Below is a small trained network, with its code and all its weights. Each question gives an input and a target symbol and asks what happens when units are switched off, that is, made to give their printed mean instead of their output.

import numpy as np


def w(rows, s, z=0):
    codes = np.array(rows[::2]) - 128.0
    scale = np.full(codes.shape[1], s)
    scale[-1] = z or s
    return codes * scale


def norm(h):
    return h / np.sqrt((h * h).mean(-1, keepdims=True) + 1e-5)


def f(y):
    return y / 2 * (1 + np.tanh(0.7978845608 * (y + 0.044715 * y**3)))


def softmax(a):
    e = np.exp(a - a.max(-1, keepdims=True))
    return e / e.sum(-1, keepdims=True)


def log_softmax(a):
    a = a - a.max(-1, keepdims=True)
    return a - np.log(np.exp(a).sum(-1, keepdims=True))


def net(x, mask):
    ids = ['αβγεζηθλμξπτψω'.index(c) for c in x.split()]
    T = len(ids)
    res = E[ids] + P[:T]
    u = 0
    for l in range(2):
        r = norm(res)
        for j in range(2):
            rows = slice(2 * j, 2 * j + 2)
            q, k, v = (r @ M[l][rows].T for M in (Q, K, V))
            z = softmax(np.where(np.tri(T) > 0, q @ k.T / 2**0.5, -1e9)) @ v
            o = O[l][rows]
            res = res + np.where(mask[u + j], z, o[:, -1]) @ o[:, :-1]
        u += 2
        y = f(norm(res) @ A[l][:, :-1].T + A[l][:, -1])
        res = res + np.where(mask[u : u + 12], y, B[l][:, -1]) @ B[l][:, :-1]
        u += 12
    return log_softmax(norm(res)[-1] @ U[:, :-1].T + U[:, -1])


Q, K, V, O, A, B = {}, {}, {}, {}, {}, {}
E = w([
[50,79,147,106,118],'α',
[16,202,157,104,115],'β',
[150,90,69,76,234],'γ',
[42,78,130,104,99],'ε',
[47,166,140,130,251],'ζ',
[92,117,101,184,131],'η',
[164,157,208,162,207],'θ',
[133,155,233,147,154],'λ',
[74,15,104,113,142],'μ',
[90,108,68,92,78],'ξ',
[83,14,63,117,155],'π',
[94,24,69,119,142],'τ',
[141,49,203,206,146],'ψ',
[247,163,112,171,106],'ω',
],0.015)
P = w([
[254,114,112,86,63],'0',
[146,125,126,108,51],'1',
[118,138,133,118,69],'2',
[125,146,130,126,85],'3',
[128,151,132,129,97],'4',
[131,151,135,126,106],'5',
[130,154,137,125,114],'6',
[132,156,141,125,121],'7',
[132,156,144,120,127],'8',
[131,158,146,120,132],'9',
[136,159,147,121,137],'10',
[130,162,147,119,139],'11',
[132,164,150,121,144],'12',
[135,164,152,119,146],'13',
],0.0069)
Q[0] = w([
[77,149,147,197,178],'0.h0',
[184,147,166,83,121],'0.h0',
[146,2,100,16,168],'0.h1',
[92,176,86,145,103],'0.h1',
],0.0077)
K[0] = w([
[146,142,168,240,170],'0.h0',
[140,153,254,86,142],'0.h0',
[142,167,169,110,143],'0.h1',
[116,154,163,157,162],'0.h1',
],0.0099)
V[0] = w([
[156,197,51,36,88],'0.h0',
[159,223,176,89,125],'0.h0',
[178,135,106,37,107],'0.h1',
[73,72,140,2,167],'0.h1',
],0.0038)
O[0] = w([
[57,212,195,110,131,21],'0.h0',
[255,107,159,71,102,4],'0.h0',
[131,168,114,164,47,27],'0.h1',
[159,164,94,126,84,202],'0.h1',
],0.0076,0.0019)
A[0] = w([
[143,169,104,99,143,140],'0.n0',
[159,113,54,114,142,83],'0.n1',
[150,110,218,185,124,106],'0.n2',
[114,246,131,89,68,63],'0.n3',
[149,122,54,140,82,198],'0.n4',
[118,96,161,153,126,106],'0.n5',
[125,127,116,75,148,95],'0.n6',
[191,127,99,158,95,100],'0.n7',
[80,110,105,209,143,112],'0.n8',
[108,84,150,155,28,252],'0.n9',
[124,65,129,160,147,143],'0.n10',
[89,79,142,113,130,128],'0.n11',
],0.013,0.0036)
B[0] = w([
[124,122,166,148,208,144],'0.n0',
[65,81,126,142,143,142],'0.n1',
[38,148,164,254,196,151],'0.n2',
[93,222,95,166,137,152],'0.n3',
[101,68,163,125,71,171],'0.n4',
[135,167,133,149,150,142],'0.n5',
[107,49,126,149,87,146],'0.n6',
[126,159,188,146,118,126],'0.n7',
[172,113,143,96,150,254],'0.n8',
[197,49,159,152,178,205],'0.n9',
[73,169,60,133,69,198],'0.n10',
[170,158,90,106,82,192],'0.n11',
],0.007,0.0069)
Q[1] = w([
[162,53,255,71,59],'1.h0',
[103,112,163,116,232],'1.h0',
[44,135,112,154,195],'1.h1',
[57,161,203,97,131],'1.h1',
],0.0088)
K[1] = w([
[185,143,193,91,111],'1.h0',
[132,181,124,222,168],'1.h0',
[2,42,6,87,134],'1.h1',
[81,128,119,67,90],'1.h1',
],0.0075)
V[1] = w([
[230,95,59,52,90],'1.h0',
[166,114,200,173,144],'1.h0',
[117,177,181,160,85],'1.h1',
[253,131,225,139,152],'1.h1',
],0.0056)
O[1] = w([
[110,244,105,33,158,68],'1.h0',
[77,205,149,247,118,119],'1.h0',
[1,193,135,120,135,33],'1.h1',
[55,25,204,48,143,4],'1.h1',
],0.0063,0.0042)
A[1] = w([
[159,155,82,127,121,121],'1.n0',
[143,100,169,124,57,173],'1.n1',
[94,173,125,93,21,154],'1.n2',
[167,209,116,124,172,181],'1.n3',
[142,184,148,125,209,125],'1.n4',
[80,79,135,138,130,118],'1.n5',
[152,100,216,4,80,3],'1.n6',
[75,143,228,117,164,153],'1.n7',
[152,134,158,217,139,195],'1.n8',
[171,74,149,103,1,125],'1.n9',
[125,127,112,132,86,109],'1.n10',
[158,160,235,141,169,114],'1.n11',
],0.013,0.0048)
B[1] = w([
[64,154,195,85,167,163],'1.n0',
[141,140,80,47,65,155],'1.n1',
[161,89,99,131,192,163],'1.n2',
[176,133,121,153,36,226],'1.n3',
[156,96,178,156,115,249],'1.n4',
[143,124,195,141,51,157],'1.n5',
[128,136,35,153,189,142],'1.n6',
[128,162,57,133,118,176],'1.n7',
[56,178,146,56,140,255],'1.n8',
[85,84,190,174,66,220],'1.n9',
[162,155,163,108,158,139],'1.n10',
[150,136,113,2,121,199],'1.n11',
],0.0084,0.0064)
U = w([
[123,73,145,149,21,204],'α',
[109,39,72,149,202,153],'β',
[177,157,1,93,136,126],'γ',
[141,125,122,127,130,2],'ε',
[220,101,171,44,182,111],'ζ',
[226,92,135,202,174,60],'η',
[108,142,167,79,157,111],'θ',
[76,147,180,83,149,126],'λ',
[164,124,141,125,137,74],'μ',
[152,218,111,184,47,181],'ξ',
[183,152,171,147,102,135],'π',
[171,137,158,133,117,87],'τ',
[80,104,179,230,191,64],'ψ',
[134,177,134,32,79,132],'ω',
],0.013,0.0045)

Each question gives the input, a string of symbols that net reads in full, and the target symbol t.
The units are the heads (2 rows each of Q, K, V and O) and the neurons (one row each of A and B). Each row of codes is followed by its name. A weight is (code - 128) times the scale printed after its matrix; where a second scale follows, it is the last column's (O, A, B and U).
mask holds one flag per unit, layer by layer, with each layer's heads first. A switched-off unit (its flag False) gives its mean, the last column of its rows in O or B, instead of its output. The means were averaged over made-up inputs and are rounded, as every weight is.
A unit's drop is (log p(t) with every unit on - log p(t) with that unit switched off) / (log p(t) with every unit on - log p(t) with every unit switched off).
The circuit of an input: a set's keep is (log p(t) with only the set's units on - log p(t) with every unit switched off) / (log p(t) with every unit on - log p(t) with every unit switched off). Starting from the 12 units with the biggest drops (on a tie, the unit counted first), units are removed one at a time, each time the one whose removal leaves the highest keep (on an exact tie, the one counted first), for as long as the keep stays at least 0.8.
units of the circuit, in order: the units of the circuit, biggest drop first
most important unit: the unit with the biggest drop
top k neurons: the k neurons with the biggest drops, biggest first
top k neurons in layer l: the k neurons of layer l with the biggest drops, biggest first
which heads matter: for each layer, one digit per head in row order, 1 if its drop is at least 0.15 and else 0, layers parted by /
input η ζ η λ, target λ: most important unit => 1.n8
input η ζ ξ ω η, target β: which heads matter => 11 / 01
input ξ ζ ζ ψ α ξ ζ π η ξ, target γ: top 4 neurons => [0.n3; 1.n2; 1.n8; 1.n4]
input η ζ ζ τ ζ π η β ζ η ζ γ, target β: units of the circuit, in order => [0.n1; 1.n11]
input η ζ α β ξ η β θ π α π ζ τ ξ, target β: top 2 neurons in layer 0 => [0.n4; 0.n3]
input ζ ξ ξ α η ζ ξ ζ, target ξ: units of the circuit, in order => [1.h1; 1.n3]
input η η λ ζ ψ ζ ξ β θ η μ θ ξ, target β: units of the circuit, in order => [0.h0; 1.n2; 1.n8; 1.n3]
input ξ η ξ ζ ε η γ π η η ζ α η, target γ: units of the circuit, in order => [1.n9; 1.n4]
input π ζ ζ ζ ζ, target ζ: units of the circuit, in order => [0.n10; 1.n11; 0.h0]
input α ξ ψ η ζ η ζ, target η: which heads matter => 11 / 00
input β β ζ μ α π π ζ ζ ζ η ζ α, target β: which heads matter => 01 / 11
input μ ψ ζ, target ψ: units of the circuit, in order => [0.h0; 1.n11]
input ω β η η, target β: top 3 neurons => [0.n9; 0.n3; 0.n8]
input ε ζ θ, target λ: units of the circuit, in order => [1.n8]
input ζ γ η η ζ ξ μ η, target γ: top 2 neurons => [0.n10; 1.n4]
input θ α ξ ζ, target ξ: top 2 neurons => [1.n3; 0.n3]
input ξ ζ ξ β ζ ε ζ α μ ξ ζ ζ α, target β: which heads matter => 00 / 11
input ψ ζ ζ β ζ α ζ, target ζ: top 3 neurons in layer 0 => [0.n10; 0.n2; 0.n3]
input ζ θ λ, target λ: top 2 neurons => [0.n2; 1.n8]
input ξ α ζ ξ ξ θ, target ξ: units of the circuit, in order => [0.n9; 0.h1]
input ξ ζ ψ λ, target ψ: top neuron => [0.n2]
